Here is a tiny trained network, its code and every weight. The questions are about switching its units off for an input and a target symbol, where a switched-off unit gives its printed mean instead of its output.

import numpy as np


def w(rows, s, z=0):
    codes = np.array(rows[::2]) - 128.0
    scale = np.full(codes.shape[1], s)
    scale[-1] = z or s
    return codes * scale


def norm(h):
    return h / np.sqrt((h * h).mean(-1, keepdims=True) + 1e-5)


def f(y):
    return y / 2 * (1 + np.tanh(0.7978845608 * (y + 0.044715 * y**3)))


def softmax(a):
    e = np.exp(a - a.max(-1, keepdims=True))
    return e / e.sum(-1, keepdims=True)


def log_softmax(a):
    a = a - a.max(-1, keepdims=True)
    return a - np.log(np.exp(a).sum(-1, keepdims=True))


def net(x, mask):
    ids = ['αβγεζθλμξπτψω'.index(c) for c in x.split()]
    T = len(ids)
    res = E[ids] + P[:T]
    u = 0
    for l in range(3):
        q, k, v = (norm(res) @ M[l].T for M in (Q, K, V))
        z = softmax(np.where(np.tri(T) > 0, q @ k.T / 4**0.5, -1e9)) @ v
        res = res + np.where(mask[u], z, O[l][:, -1]) @ O[l][:, :-1]
        u += 1
        y = f(norm(res) @ A[l][:, :-1].T + A[l][:, -1])
        res = res + np.where(mask[u : u + 4], y, B[l][:, -1]) @ B[l][:, :-1]
        u += 4
    return log_softmax(norm(res)[-1] @ U[:, :-1].T + U[:, -1])


Q, K, V, O, A, B = {}, {}, {}, {}, {}, {}
E = w([
[154,98,105,118,87,135,138,142],'α',
[24,151,161,106,189,127,134,111],'β',
[126,118,207,90,110,87,175,53],'γ',
[143,151,135,166,161,184,166,90],'ε',
[169,133,96,157,119,105,105,186],'ζ',
[112,140,90,86,81,110,132,136],'θ',
[138,160,152,162,112,116,75,99],'λ',
[106,131,88,137,105,133,61,160],'μ',
[215,142,139,132,102,41,116,129],'ξ',
[151,105,78,97,105,95,153,167],'π',
[160,87,130,71,103,168,151,66],'τ',
[118,100,2,123,150,129,82,102],'ψ',
[106,146,185,172,183,99,169,144],'ω',
],0.032)
P = w([
[92,157,102,98,2,147,157,126],'0',
[108,169,108,72,82,169,159,174],'1',
[163,81,161,160,44,94,86,168],'2',
[110,148,106,128,64,135,144,103],'3',
[125,170,109,80,145,168,157,159],'4',
[162,68,170,162,76,98,92,157],'5',
[124,143,106,143,106,133,138,93],'6',
[136,163,108,87,191,166,150,150],'7',
[155,60,172,166,106,100,100,150],'8',
[133,138,108,154,145,134,128,83],'9',
[146,157,116,98,240,170,142,138],'10',
[150,43,169,164,137,94,101,149],'11',
],0.018)
Q[0] = w([
[102,159,185,121,83,174,22,172],'0.h1',
[151,223,63,9,125,104,143,48],'0.h1',
[56,137,29,148,160,145,72,189],'0.h1',
[164,183,103,253,148,65,98,113],'0.h1',
],0.022)
K[0] = w([
[80,100,199,156,76,130,51,147],'0.h1',
[169,185,72,30,39,54,71,52],'0.h1',
[78,138,45,132,129,113,38,183],'0.h1',
[137,220,118,250,170,97,116,112],'0.h1',
],0.021)
V[0] = w([
[158,146,122,97,136,67,45,104],'0.h1',
[100,100,230,196,88,213,88,218],'0.h1',
[153,74,155,119,1,178,186,248],'0.h1',
[15,102,160,153,153,156,172,118],'0.h1',
],0.0041)
O[0] = w([
[162,110,112,114,85,118,168,120,149],'0.h1',
[171,147,102,254,175,135,50,152,73],'0.h1',
[196,133,154,82,185,80,160,171,253],'0.h1',
[55,155,96,178,171,179,78,135,45],'0.h1',
],0.0056,0.0029)
A[0] = w([
[186,110,130,83,161,180,95,248,4],'0.n1',
[196,160,134,135,154,97,75,137,130],'0.n2',
[105,108,199,171,107,195,77,136,53],'0.n3',
[87,232,116,130,139,170,170,128,197],'0.n4',
],0.017,0.0032)
B[0] = w([
[230,175,223,132,85,56,41,131,207],'0.n1',
[93,129,130,41,103,120,183,149,210],'0.n2',
[246,72,101,125,85,51,116,163,189],'0.n3',
[209,137,119,114,132,2,91,145,254],'0.n4',
],0.0091,0.0075)
Q[1] = w([
[191,182,59,79,163,136,120,88],'1.h1',
[110,9,123,137,145,81,126,155],'1.h1',
[109,253,91,168,127,164,170,148],'1.h1',
[161,122,91,139,120,145,170,182],'1.h1',
],0.032)
K[1] = w([
[202,131,60,28,10,19,106,107],'1.h1',
[107,19,99,203,251,97,201,70],'1.h1',
[104,192,101,138,11,120,168,241],'1.h1',
[190,169,82,117,98,165,169,191],'1.h1',
],0.019)
V[1] = w([
[58,150,250,156,131,100,169,114],'1.h1',
[40,142,145,164,128,73,133,214],'1.h1',
[60,13,116,85,201,58,79,102],'1.h1',
[85,107,204,23,99,129,52,88],'1.h1',
],0.012)
O[1] = w([
[110,179,218,186,147,246,121,113,2],'1.h1',
[191,141,180,103,181,223,196,97,85],'1.h1',
[177,254,134,127,38,194,123,127,73],'1.h1',
[139,205,135,128,169,187,45,60,177],'1.h1',
],0.0078,0.0076)
A[1] = w([
[104,15,236,218,21,180,122,206,3],'1.n1',
[162,84,239,38,206,127,90,176,167],'1.n2',
[238,94,209,159,141,170,139,254,48],'1.n3',
[139,48,157,207,12,141,186,48,187],'1.n4',
],0.016,0.0035)
B[1] = w([
[68,38,253,130,223,112,208,91,181],'1.n1',
[119,80,156,81,183,140,69,106,255],'1.n2',
[89,188,76,117,57,164,168,169,222],'1.n3',
[82,187,72,143,154,90,89,161,195],'1.n4',
],0.014,0.0084)
Q[2] = w([
[40,160,52,138,104,191,40,144],'2.h1',
[98,133,161,48,24,163,174,6],'2.h1',
[130,117,4,62,94,145,176,125],'2.h1',
[198,55,133,190,134,139,115,8],'2.h1',
],0.017)
K[2] = w([
[53,167,51,118,76,217,21,161],'2.h1',
[97,150,177,8,83,170,192,37],'2.h1',
[92,114,26,59,83,115,166,111],'2.h1',
[109,73,110,210,116,184,194,33],'2.h1',
],0.016)
V[2] = w([
[154,8,132,156,96,102,117,92],'2.h1',
[104,151,20,108,225,95,53,170],'2.h1',
[138,173,130,185,214,194,162,102],'2.h1',
[148,143,58,153,104,165,155,175],'2.h1',
],0.011)
O[2] = w([
[189,186,90,94,99,196,96,122,160],'2.h1',
[2,129,125,59,6,178,71,213,214],'2.h1',
[160,56,78,124,146,3,161,205,3],'2.h1',
[67,119,136,175,200,190,137,156,105],'2.h1',
],0.0075,0.016)
A[2] = w([
[66,149,137,172,39,103,167,26,53],'2.n1',
[175,81,168,46,74,174,87,251,103],'2.n2',
[75,124,49,167,45,186,175,62,122],'2.n3',
[146,98,20,45,158,149,157,177,2],'2.n4',
],0.013,0.0088)
B[2] = w([
[77,128,72,207,212,209,170,122,149],'2.n1',
[136,105,101,210,208,130,186,116,254],'2.n2',
[223,66,240,127,150,69,190,153,178],'2.n3',
[80,239,151,248,240,170,76,18,137],'2.n4',
],0.015,0.013)
U = w([
[172,54,136,141,113,213,73,156,157],'α',
[38,130,187,53,131,163,119,139,120],'β',
[114,178,228,160,114,66,104,65,76],'γ',
[174,161,111,188,226,80,159,98,1],'ε',
[166,218,150,139,126,159,137,193,175],'ζ',
[88,200,66,63,130,156,147,90,149],'θ',
[222,127,75,154,86,111,113,121,186],'λ',
[96,138,151,179,82,137,15,119,171],'μ',
[175,92,142,71,132,143,192,91,111],'ξ',
[146,108,41,112,181,202,150,165,123],'π',
[107,24,93,139,99,183,94,6,137],'τ',
[70,144,95,189,149,159,108,66,184],'ψ',
[101,78,121,144,163,67,133,167,124],'ω',
],0.016,0.0064)

Each question gives the input, a string of symbols that net reads in full, and the target symbol t.
The units are the heads (4 rows each of Q, K, V and O) and the neurons (one row each of A and B). Each row of codes is followed by its name. A weight is (code - 128) times the scale printed after its matrix; where a second scale follows, it is the last column's (O, A, B and U).
mask holds one flag per unit, layer by layer, with each layer's heads first. A switched-off unit (its flag False) gives its mean, the last column of its rows in O or B, instead of its output. The means were averaged over made-up inputs and are rounded, as every weight is.
A unit's drop is (log p(t) with every unit on - log p(t) with that unit switched off) / (log p(t) with every unit on - log p(t) with every unit switched off).
The circuit of an input: a set's keep is (log p(t) with only the set's units on - log p(t) with every unit switched off) / (log p(t) with every unit on - log p(t) with every unit switched off). Starting from the 12 units with the biggest drops (on a tie, the unit counted first), units are removed one at a time, each time the one whose removal leaves the highest keep (on an exact tie, the one counted first), for as long as the keep stays at least 0.8.
units of the circuit, in order: the units of the circuit, biggest drop first
most important unit: the unit with the biggest drop
k most important neurons of layer l: the k neurons of layer l with the biggest drops, biggest first
input τ ψ ε λ, target μ: most important unit : 2.n2
input θ π θ ε λ π ω, target ζ: units of the circuit, in order : (1.h1 1.n3)
input θ π θ θ ξ ξ β, target γ: units of the circuit, in order : (1.h1 2.h1 2.n2)
input ω λ θ, target β: units of the circuit, in order : (1.h1 1.n1 1.n3)
input θ θ γ θ τ ξ π ζ ε, target ω: units of the circuit, in order : (1.h1 0.n3)
input θ θ π θ λ ω θ ξ ξ β, target γ: units of the circuit, in order : (2.h1 1.h1 2.n2)
input τ ζ θ ζ μ μ θ θ ξ λ λ θ, target μ: units of the circuit, in order : (1.h1 0.n2)
input λ α θ ε ε ω ξ ξ τ, target μ: units of the circuit, in order : (1.n4 1.h1)
input θ θ λ θ ψ γ ξ θ π, target γ: 3 most important neurons of layer 1 : (1.n1 1.n2 1.n4)
input θ ε θ ψ λ ζ θ α, target α: units of the circuit, in order : (1.n2 0.n1 0.n4)
input θ ξ ε ξ ε θ γ ζ, target ζ: units of the circuit, in order : (0.n1 1.n3)
input ε θ θ ζ, target π: 3 most important neurons of layer 2 : (2.n2 2.n3 2.n4)
input ψ θ ε θ μ α θ π α θ, target ξ: 3 most important neurons of layer 2 : (2.n3 2.n2 2.n1)
input μ α ψ μ β τ θ β θ θ ε β, target ζ: units of the circuit, in order : (1.h1)
input θ ω π, target β: units of the circuit, in order : (1.h1 1.n1 1.n3)
input π ξ θ ω ω α ξ α θ, target β: units of the circuit, in order : (1.h1 1.n3 1.n1)
input θ θ θ β α ω, target β: 3 most important neurons of layer 1 : (1.n1 1.n3 1.n4)
input ξ θ θ, target τ: 2 most important neurons of layer 2 : (2.n2 2.n3)
input θ π θ γ ε, target ε: 3 most important neurons of layer 0 : (0.n4 0.n1 0.n2)
input ω π θ ω ψ τ θ θ ψ, target λ: 2 most important neurons of layer 2 : (2.n3 2.n4)
input θ λ θ λ θ ω α α ω θ ε μ, target ω: units of the circuit, in order : (1.h1)
input θ θ θ θ ξ θ ξ θ λ α ω, target ω: 2 most important neurons of layer 0 : (0.n2 0.n4)
input ε θ ζ ω π λ ξ θ ω λ θ ξ, target β: 2 most important neurons of layer 1 : (1.n1 1.n3)
input ξ θ β β θ ζ ζ, target π: 2 most important neurons of layer 2 : (2.n2 2.n3)
input π θ τ π ε, target ε: 2 most important neurons of layer 0 : (0.n4 0.n2)
input θ ψ λ γ θ μ λ ζ θ ξ λ θ, target γ: 3 most important neurons of layer 0 : (0.n2 0.n4 0.n1)
input θ π π, target π: most important unit : 2.n2
